W = [ -4  -9  -4  64  12   8  57   4  11 -31 -22  14 -11  10  15]
The smallest entry -> -31
Give the entry just right of -22.
Answer: 14
Give the entry just right of 57.
Answer: 4
Give the entry just left of the largest entry.
Answer: -4

Questions about the matrix below. Indices start at 0.
1) What is the entry at row 0, column 1?
2) What is the entry just right of -30?
3) What is the entry at row 0, column 2?
4) What is the entry in the top-left corner?
5) What is the entry at row 2, column 2?
6) What is the entry at row 2, column 0?
7) What is the entry in row 2 and column 1?
8) What is the entry directly above the smallest entry?
[[-61  40  56 -33 -27  55 -19]
 [  4  22  13 -52 -55 -49  42]
 [  3  44 -30  44 -22 -24 -63]
 [-24 -44  50 -38  31 -52 -21]
 [ 44 -42 -19 -25  33  29  -3]
 [ 49 -14  30  24 -35  44 -40]]
1) 40
2) 44
3) 56
4) -61
5) -30
6) 3
7) 44
8) 42
